Below is a small trained network, with its code and all its weights. Each question gives an input and a target symbol and asks what happens when units are switched off, that is, made to give their printed mean instead of their output.

import numpy as np


def w(rows, s, z=0):
    codes = np.array(rows[::2]) - 128.0
    scale = np.full(codes.shape[1], s)
    scale[-1] = z or s
    return codes * scale


def norm(h):
    return h / np.sqrt((h * h).mean(-1, keepdims=True) + 1e-5)


def f(y):
    return y / 2 * (1 + np.tanh(0.7978845608 * (y + 0.044715 * y**3)))


def softmax(a):
    e = np.exp(a - a.max(-1, keepdims=True))
    return e / e.sum(-1, keepdims=True)


def log_softmax(a):
    a = a - a.max(-1, keepdims=True)
    return a - np.log(np.exp(a).sum(-1, keepdims=True))


def net(x, mask):
    ids = ['αβγδζηθλξπστφψω'.index(c) for c in x.split()]
    T = len(ids)
    res = E[ids] + P[:T]
    u = 0
    for l in range(3):
        q, k, v = (norm(res) @ M[l].T for M in (Q, K, V))
        z = softmax(np.where(np.tri(T) > 0, q @ k.T / 2**0.5, -1e9)) @ v
        res = res + np.where(mask[u], z, O[l][:, -1]) @ O[l][:, :-1]
        u += 1
        y = f(norm(res) @ A[l][:, :-1].T + A[l][:, -1])
        res = res + np.where(mask[u : u + 4], y, B[l][:, -1]) @ B[l][:, :-1]
        u += 4
    return log_softmax(norm(res)[-1] @ U[:, :-1].T + U[:, -1])


Q, K, V, O, A, B = {}, {}, {}, {}, {}, {}
E = w([
[107,226,165,85],'α',
[66,46,135,4],'β',
[153,47,175,168],'γ',
[175,127,148,125],'δ',
[169,237,102,190],'ζ',
[129,103,81,189],'η',
[172,131,100,177],'θ',
[145,42,149,187],'λ',
[108,227,86,196],'ξ',
[114,160,146,132],'π',
[132,116,131,120],'σ',
[171,145,218,74],'τ',
[168,105,184,24],'φ',
[152,79,140,146],'ψ',
[175,120,171,76],'ω',
],0.018)
P = w([
[95,75,3,79],'0',
[78,151,166,117],'1',
[179,21,77,77],'2',
[122,127,192,140],'3',
[187,80,60,121],'4',
[101,116,198,130],'5',
[176,65,82,111],'6',
[128,119,200,151],'7',
[252,98,90,117],'8',
],0.011)
Q[0] = w([
[185,255,214,183],'L0H0',
[94,152,252,224],'L0H0',
],0.0058)
K[0] = w([
[3,168,161,165],'L0H0',
[101,137,217,78],'L0H0',
],0.0049)
V[0] = w([
[110,159,163,223],'L0H0',
[29,134,4,138],'L0H0',
],0.0025)
O[0] = w([
[4,55,114,213,8],'L0H0',
[123,113,82,142,2],'L0H0',
],0.014,0.00096)
A[0] = w([
[164,112,84,228,103],'L0N0',
[140,106,191,179,172],'L0N1',
[149,165,32,90,111],'L0N2',
[161,2,92,102,255],'L0N3',
],0.0092,0.002)
B[0] = w([
[172,106,245,71,172],'L0N0',
[129,77,254,98,179],'L0N1',
[135,6,123,101,150],'L0N2',
[210,215,57,78,254],'L0N3',
],0.0083,0.0067)
Q[1] = w([
[76,49,2,118],'L1H0',
[190,101,166,212],'L1H0',
],0.0077)
K[1] = w([
[2,43,124,90],'L1H0',
[126,187,234,106],'L1H0',
],0.0079)
V[1] = w([
[1,181,150,77],'L1H0',
[74,131,166,197],'L1H0',
],0.0055)
O[1] = w([
[78,83,142,92,23],'L1H0',
[109,245,73,184,3],'L1H0',
],0.013,0.004)
A[1] = w([
[53,160,103,122,19],'L1N0',
[247,136,165,148,109],'L1N1',
[79,66,42,91,253],'L1N2',
[162,175,172,197,87],'L1N3',
],0.011,0.0034)
B[1] = w([
[137,148,157,98,120],'L1N0',
[142,209,93,1,248],'L1N1',
[225,236,23,101,150],'L1N2',
[83,167,29,201,144],'L1N3',
],0.0064,0.011)
Q[2] = w([
[76,220,1,172],'L2H0',
[167,243,132,203],'L2H0',
],0.0073)
K[2] = w([
[49,125,124,203],'L2H0',
[253,196,138,166],'L2H0',
],0.0071)
V[2] = w([
[136,135,2,16],'L2H0',
[200,164,116,75],'L2H0',
],0.0083)
O[2] = w([
[136,58,26,255,254],'L2H0',
[110,14,98,192,250],'L2H0',
],0.0093,0.0091)
A[2] = w([
[129,41,149,49,72],'L2N0',
[140,179,127,27,253],'L2N1',
[131,122,247,99,164],'L2N2',
[134,26,130,59,93],'L2N3',
],0.012,0.003)
B[2] = w([
[115,171,81,82,215],'L2N0',
[175,91,142,208,160],'L2N1',
[71,130,213,1,156],'L2N2',
[154,156,160,183,254],'L2N3',
],0.011,0.0092)
U = w([
[204,81,25,98,207],'α',
[251,200,122,120,144],'β',
[81,122,101,87,105],'γ',
[126,120,128,137,62],'δ',
[105,87,185,203,94],'ζ',
[126,131,141,151,47],'η',
[142,87,189,125,83],'θ',
[101,121,130,147,52],'λ',
[122,104,131,141,2],'ξ',
[158,215,149,190,167],'π',
[97,96,191,29,200],'σ',
[133,155,114,126,57],'τ',
[131,213,172,185,198],'φ',
[120,132,135,149,46],'ψ',
[150,235,91,15,62],'ω',
],0.011,0.0058)

Each question gives the input, a string of symbols that net reads in full, and the target symbol t.
The units are the heads (2 rows each of Q, K, V and O) and the neurons (one row each of A and B). Each row of codes is followed by its name. A weight is (code - 128) times the scale printed after its matrix; where a second scale follows, it is the last column's (O, A, B and U).
mask holds one flag per unit, layer by layer, with each layer's heads first. A switched-off unit (its flag False) gives its mean, the last column of its rows in O or B, instead of its output. The means were averaged over made-up inputs and are rounded, as every weight is.
A unit's drop is (log p(t) with every unit on - log p(t) with that unit switched off) / (log p(t) with every unit on - log p(t) with every unit switched off).
The circuit of an input: a set's keep is (log p(t) with only the set's units on - log p(t) with every unit switched off) / (log p(t) with every unit on - log p(t) with every unit switched off). Starting from the 12 units with the biggest drops (on a tie, the unit counted first), units are removed one at a time, each time the one whose removal leaves the highest keep (on an exact tie, the one counted first), for as long as the keep stays at least 0.8.
units of the circuit, in order: the units of the circuit, biggest drop first
unit that matters most: the unit with the biggest drop
k most important neurons: the k neurons with the biggest drops, biggest first
k most important neurons of layer l: the k neurons of layer l with the biggest drops, biggest first
drop of u: that unit's drop, to one decimal
input θ φ τ σ, target σ: 3 most important neurons	[L0N3, L2N2, L0N1]
input ξ τ τ ω ψ ψ ω φ, target σ: units of the circuit, in order	[L2N2, L1N2]
input ψ φ τ ψ η τ, target σ: unit that matters most	L2N2
input σ δ α ξ ξ θ η τ, target σ: units of the circuit, in order	[L2N2, L0N3]
input λ ω ζ λ θ τ ω η, target σ: 2 most important neurons of layer 0	[L0N0, L0N1]
input γ ω τ τ λ ω, target σ: 3 most important neurons	[L2N2, L0N3, L1N2]
input σ δ η ψ τ λ, target σ: 3 most important neurons	[L0N1, L2N2, L1N2]
input ξ θ σ τ θ ω, target σ: 4 most important neurons	[L0N3, L2N2, L1N2, L0N1]
input β λ δ π ψ λ ψ α, target ζ: 2 most important neurons of layer 1	[L1N1, L1N3]
input τ τ λ φ, target σ: units of the circuit, in order	[L2N2, L0N3]
input γ δ τ τ τ δ, target σ: 3 most important neurons	[L2N2, L0N3, L0N1]
input δ τ τ ζ ξ θ τ ψ, target σ: 4 most important neurons	[L0N1, L2N2, L1N2, L2N1]
input ω ψ σ π τ δ, target σ: 2 most important neurons	[L0N1, L2N2]
input β φ δ τ λ η, target σ: most important neuron of layer 2	[L2N2]
input λ τ ω σ, target σ: 2 most important neurons	[L0N1, L2N2]
input φ τ τ ψ α φ η ψ, target σ: drop of L0N1	1.3
input β λ α ψ α α ω π, target ζ: drop of L0N2	0.0
input τ τ τ ψ φ λ, target σ: drop of L2N2	0.4
input ω λ δ π, target ζ: drop of L0N3	0.1
